Here is a tiny trained network, its code and every weight. The questions are about switching its units off for an input and a class, where a switched-off unit gives its printed mean instead of its output.

import numpy as np


def w(rows, s, z=0):
    codes = np.array(rows[::2]) - 128.0
    scale = np.full(codes.shape[1], s)
    scale[-1] = z or s
    return codes * scale


def norm(h):
    return h / np.sqrt((h * h).mean(-1, keepdims=True) + 1e-5)


def f(y):
    return y / 2 * (1 + np.tanh(0.7978845608 * (y + 0.044715 * y**3)))


def log_softmax(a):
    a = a - a.max(-1, keepdims=True)
    return a - np.log(np.exp(a).sum(-1, keepdims=True))


def net(x, mask):
    res = np.array(x, float).reshape(1, 7) / 4 @ E
    u = 0
    for l in range(2):
        y = f(norm(res) @ A[l][:, :-1].T + A[l][:, -1])
        res = res + np.where(mask[u : u + 7], y, B[l][:, -1]) @ B[l][:, :-1]
        u += 7
    return log_softmax(norm(res)[-1] @ U[:, :-1].T + U[:, -1])


A, B = {}, {}
E = w([
[135,187,36,110,152,132,87,154,75,198],'x0',
[132,122,115,255,130,149,88,157,112,119],'x1',
[90,143,107,139,111,114,177,181,171,150],'x2',
[159,172,94,167,26,156,183,52,135,117],'x3',
[67,66,105,122,145,246,120,110,142,120],'x4',
[122,135,128,127,134,129,126,125,130,126],'x5',
[161,91,44,150,153,107,187,168,108,46],'x6',
],0.0087)
A[0] = w([
[179,83,145,107,117,120,39,37,37,104,77],'L0N1',
[64,162,149,139,76,145,208,235,159,198,75],'L0N2',
[168,156,179,149,113,53,154,169,50,152,22],'L0N3',
[111,125,163,254,89,102,78,167,89,132,43],'L0N4',
[129,159,179,154,97,10,117,117,114,89,7],'L0N5',
[106,145,171,134,104,128,36,52,217,236,3],'L0N6',
[138,147,201,138,149,132,111,133,171,212,121],'L0N7',
],0.0083,0.0038)
B[0] = w([
[39,244,162,116,93,158,233,254,113,94,234],'L0N1',
[119,199,178,92,123,176,167,182,44,64,214],'L0N2',
[98,157,97,142,249,173,177,118,165,228,180],'L0N3',
[112,182,72,34,129,169,20,110,237,77,212],'L0N4',
[154,106,148,136,161,176,198,138,207,232,179],'L0N5',
[230,74,9,142,180,109,201,115,111,62,254],'L0N6',
[150,110,142,143,135,95,130,100,61,52,217],'L0N7',
],0.0093,0.0037)
A[1] = w([
[93,106,177,141,123,113,155,110,201,120,140],'L1N1',
[107,146,105,113,83,112,112,101,107,129,179],'L1N2',
[56,59,117,136,143,233,146,92,102,139,94],'L1N3',
[106,157,79,157,57,128,168,74,143,161,94],'L1N4',
[109,73,112,92,179,101,95,206,115,155,184],'L1N5',
[131,133,134,11,108,80,164,107,150,145,30],'L1N6',
[105,172,56,103,120,118,107,130,73,216,2],'L1N7',
],0.011,0.0045)
B[1] = w([
[166,77,110,139,74,184,69,180,1,177,183],'L1N1',
[119,56,155,110,155,102,67,158,96,70,157],'L1N2',
[198,205,121,119,153,72,154,130,173,235,241],'L1N3',
[23,93,222,145,224,31,79,92,106,117,205],'L1N4',
[95,132,165,160,83,87,144,46,116,94,253],'L1N5',
[99,160,28,156,150,189,1,132,211,113,213],'L1N6',
[181,7,197,141,19,210,146,130,138,144,197],'L1N7',
],0.0095,0.0059)
U = w([
[176,153,142,135,188,120,163,116,199,246,126],'0',
[120,142,68,90,131,161,28,127,218,75,176],'1',
[207,88,73,136,154,67,168,98,109,46,254],'2',
[43,109,220,153,147,50,94,73,87,111,57],'3',
[119,213,175,97,112,156,161,230,69,90,49],'4',
[198,35,166,133,64,181,104,161,92,150,102],'5',
],0.013,0.0035)

Each question gives the input, the list of numbers given to net, and the class t.
The units are the neurons (one row each of A and B). Each row of codes is followed by its name. A weight is (code - 128) times the scale printed after its matrix; where a second scale follows, it is the last column's (A, B and U).
mask holds one flag per neuron, layer by layer. A switched-off neuron (its flag False) gives its mean, the last column of its row in B, instead of its output. The means were averaged over made-up inputs and are rounded, as every weight is.
A unit's drop is (log p(t) with every unit on - log p(t) with that unit switched off) / (log p(t) with every unit on - log p(t) with every unit switched off).
The circuit of an input: a set's keep is (log p(t) with only the set's units on - log p(t) with every unit switched off) / (log p(t) with every unit on - log p(t) with every unit switched off). Starting from the 12 units with the biggest drops (on a tie, the unit counted first), units are removed one at a time, each time the one whose removal leaves the highest keep (on an exact tie, the one counted first), for as long as the keep stays at least 0.8.
units of the circuit, in order: the units of the circuit, biggest drop first
unit that matters most: the unit with the biggest drop
k most important neurons: the k neurons with the biggest drops, biggest first
k most important neurons of layer l: the k neurons of layer l with the biggest drops, biggest first
input [-4,-2,7,8,3,-3,-5], class 3: units of the circuit, in order	L1N4
input [-7,-7,8,-6,1,-5,-2], class 4: 3 most important neurons	L0N2; L0N4; L1N1
input [7,1,-3,-7,0,0,-8], class 2: units of the circuit, in order	L0N6; L0N7
input [-6,8,-3,-7,6,2,-1], class 1: 3 most important neurons	L0N4; L1N4; L1N7
input [-6,-3,-7,6,-3,-6,4], class 4: 2 most important neurons of layer 0	L0N1; L0N6
input [0,7,0,3,-7,-1,3], class 0: 2 most important neurons of layer 0	L0N5; L0N3
input [5,6,6,8,0,7,-6], class 3: 2 most important neurons	L1N4; L1N6
input [0,-8,5,2,8,3,3], class 0: 2 most important neurons	L1N3; L0N4
input [7,-8,-1,2,2,6,4], class 1: 2 most important neurons of layer 1	L1N6; L1N1
input [-7,5,-1,-1,-3,-8,-4], class 5: 2 most important neurons	L1N1; L0N5
input [3,-5,-8,8,-6,-8,5], class 3: units of the circuit, in order	L1N4; L0N6; L0N7
input [-2,-7,-8,-6,0,2,3], class 4: 4 most important neurons of layer 0	L0N1; L0N4; L0N6; L0N5
input [-7,6,-1,3,-4,8,5], class 5: 2 most important neurons	L1N1; L0N5
input [-6,0,-4,-8,4,4,6], class 3: unit that matters most	L1N5
input [4,2,-7,-3,7,0,5], class 0: 2 most important neurons	L1N3; L0N2
input [7,-4,6,5,-5,7,-3], class 5: 2 most important neurons of layer 1	L1N7; L1N3
input [6,1,-3,-4,5,3,5], class 5: 3 most important neurons of layer 1	L1N7; L1N4; L1N6
input [-6,-3,7,7,-3,-6,-7], class 2: 2 most important neurons of layer 0	L0N6; L0N2
input [6,0,4,-6,7,-8,7], class 0: units of the circuit, in order	L1N3; L0N6
input [-1,-3,-4,-3,-1,-3,-2], class 4: most important neuron	L0N1
input [-4,8,-5,1,-7,-2,-7], class 1: 2 most important neurons	L0N4; L1N3
input [-8,-7,0,8,-7,-7,1], class 3: 4 most important neurons of layer 1	L1N4; L1N3; L1N7; L1N1
input [-1,-7,-3,1,-5,-7,-4], class 1: 2 most important neurons of layer 1	L1N6; L1N3
input [-7,-6,-7,6,-6,7,-2], class 4: 4 most important neurons of layer 0	L0N1; L0N4; L0N5; L0N6
input [-1,7,4,0,5,2,5], class 1: 4 most important neurons of layer 0	L0N4; L0N3; L0N5; L0N6
input [-5,-3,7,6,3,1,-3], class 4: 2 most important neurons of layer 1	L1N5; L1N1
input [-6,4,6,6,2,4,-1], class 3: 2 most important neurons	L1N4; L0N1
input [8,-1,0,2,-5,-1,-4], class 5: most important neuron	L1N7
input [2,-6,-1,3,-6,-5,-7], class 2: 2 most important neurons of layer 0	L0N6; L0N7
